Here is a tiny trained network, its code and every weight. The questions are about switching its units off for an input and a class, where a switched-off unit gives its printed mean instead of its output.

import numpy as np


def w(rows, s, z=0):
    codes = np.array(rows[::2]) - 128.0
    scale = np.full(codes.shape[1], s)
    scale[-1] = z or s
    return codes * scale


def f(y):
    return y / 2 * (1 + np.tanh(0.7978845608 * (y + 0.044715 * y**3)))


def log_softmax(a):
    a = a - a.max(-1, keepdims=True)
    return a - np.log(np.exp(a).sum(-1, keepdims=True))


def net(x, mask):
    res = np.array(x, float).reshape(1, 5) / 4 @ E
    y = f(res @ A[0][:, :-1].T + A[0][:, -1])
    res = res + np.where(mask, y, B[0][:, -1]) @ B[0][:, :-1]
    return log_softmax(res[-1] @ U[:, :-1].T + U[:, -1])


A, B = {}, {}
E = w([
[71,86,71,59,101,28,157,200,85,53,137,102],'x0',
[121,121,152,111,69,177,80,143,110,51,113,140],'x1',
[154,139,228,123,51,218,149,208,211,111,164,154],'x2',
[234,151,135,151,87,131,222,105,72,149,68,234],'x3',
[121,88,142,114,194,144,250,203,87,171,228,146],'x4',
],0.013)
A[0] = w([
[169,238,194,105,54,170,82,93,185,85,104,94,232],'neuron 0',
[181,86,25,230,216,72,99,125,95,169,171,177,209],'neuron 1',
[46,86,131,101,149,58,90,113,169,125,79,46,125],'neuron 2',
[37,123,65,74,178,84,64,97,170,121,168,67,100],'neuron 3',
[136,181,204,222,106,230,72,120,229,178,160,82,99],'neuron 4',
[116,94,226,66,39,152,137,174,114,91,126,100,205],'neuron 5',
[159,56,97,195,168,105,183,109,59,156,119,175,3],'neuron 6',
[108,152,146,76,8,160,137,126,178,35,38,111,66],'neuron 7',
[50,162,177,44,113,128,187,202,132,2,100,89,106],'neuron 8',
[177,108,97,234,204,128,96,130,135,205,147,179,232],'neuron 9',
],0.0085,0.0033)
B[0] = w([
[179,158,182,208,81,77,33,129,170,127,118,173,247],'neuron 0',
[71,189,154,73,207,94,225,51,25,153,66,61,208],'neuron 1',
[101,89,95,106,188,80,64,107,160,87,142,116,222],'neuron 2',
[85,132,115,94,157,38,105,74,164,83,146,45,235],'neuron 3',
[69,115,192,74,71,254,118,135,229,134,130,82,249],'neuron 4',
[213,60,147,181,105,90,133,190,155,96,245,219,220],'neuron 5',
[187,210,145,111,161,115,226,107,47,84,92,161,195],'neuron 6',
[213,24,108,225,50,63,41,79,102,143,112,161,232],'neuron 7',
[170,68,147,115,89,56,98,182,83,127,228,208,231],'neuron 8',
[34,186,174,34,147,163,241,87,198,136,113,172,200],'neuron 9',
],0.0088,0.018)
U = w([
[192,177,67,153,66,81,117,89,48,73,39,165,134],'0',
[108,148,160,116,153,190,176,185,127,157,214,56,9],'1',
[120,137,188,132,96,172,47,107,175,82,126,85,103],'2',
[57,110,33,85,196,26,51,122,117,84,130,24,255],'3',
[117,149,213,116,85,248,115,147,219,159,126,114,51],'4',
[139,32,166,109,91,95,162,240,73,89,217,150,157],'5',
[202,117,135,213,13,107,55,107,148,98,56,135,57],'6',
[130,168,105,148,195,164,247,106,59,211,120,176,173],'7',
],0.011,0.0068)

Each question gives the input, the list of numbers given to net, and the class t.
The units are the neurons (one row each of A and B). Each row of codes is followed by its name. A weight is (code - 128) times the scale printed after its matrix; where a second scale follows, it is the last column's (A, B and U).
mask holds one flag per neuron, in row order. A switched-off neuron (its flag False) gives its mean, the last column of its row in B, instead of its output. The means were averaged over made-up inputs and are rounded, as every weight is.
A unit's drop is (log p(t) with every unit on - log p(t) with that unit switched off) / (log p(t) with every unit on - log p(t) with every unit switched off).
The circuit of an input: a set's keep is (log p(t) with only the set's units on - log p(t) with every unit switched off) / (log p(t) with every unit on - log p(t) with every unit switched off). Starting from all 10 units, units are removed one at a time, each time the one whose removal leaves the highest keep (on an exact tie, the one counted first), for as long as the keep stays at least 0.8.
circuit, biggest first: the units of the circuit, biggest drop first
most important unit: the unit with the biggest drop
top k neurons: the k neurons with the biggest drops, biggest first
drop when u is switched off: that unit's drop, to one decimal
input [4,8,-3,-4,-6], class 6: most important unit => neuron 7
input [-3,-1,1,-6,2], class 4: top 2 neurons => [neuron 4; neuron 7]
input [3,0,-8,1,4], class 7: circuit, biggest first => [neuron 6; neuron 1]
input [6,2,-4,4,2], class 7: top 2 neurons => [neuron 7; neuron 0]
input [-2,1,7,5,4], class 4: top 2 neurons => [neuron 4; neuron 8]
input [-7,8,2,-6,-6], class 6: top 2 neurons => [neuron 7; neuron 0]
input [-3,-5,2,1,2], class 4: top 3 neurons => [neuron 4; neuron 8; neuron 6]
input [-4,-2,2,-7,3], class 4: drop when neuron 4 is switched off => 0.2
input [-4,0,6,-6,0], class 4: drop when neuron 4 is switched off => 1.7
input [-1,2,-6,6,0], class 7: drop when neuron 9 is switched off => 0.0
input [-6,-8,8,-6,-8], class 4: drop when neuron 4 is switched off => 6.9
input [-6,6,3,-6,-7], class 6: top 2 neurons => [neuron 7; neuron 0]
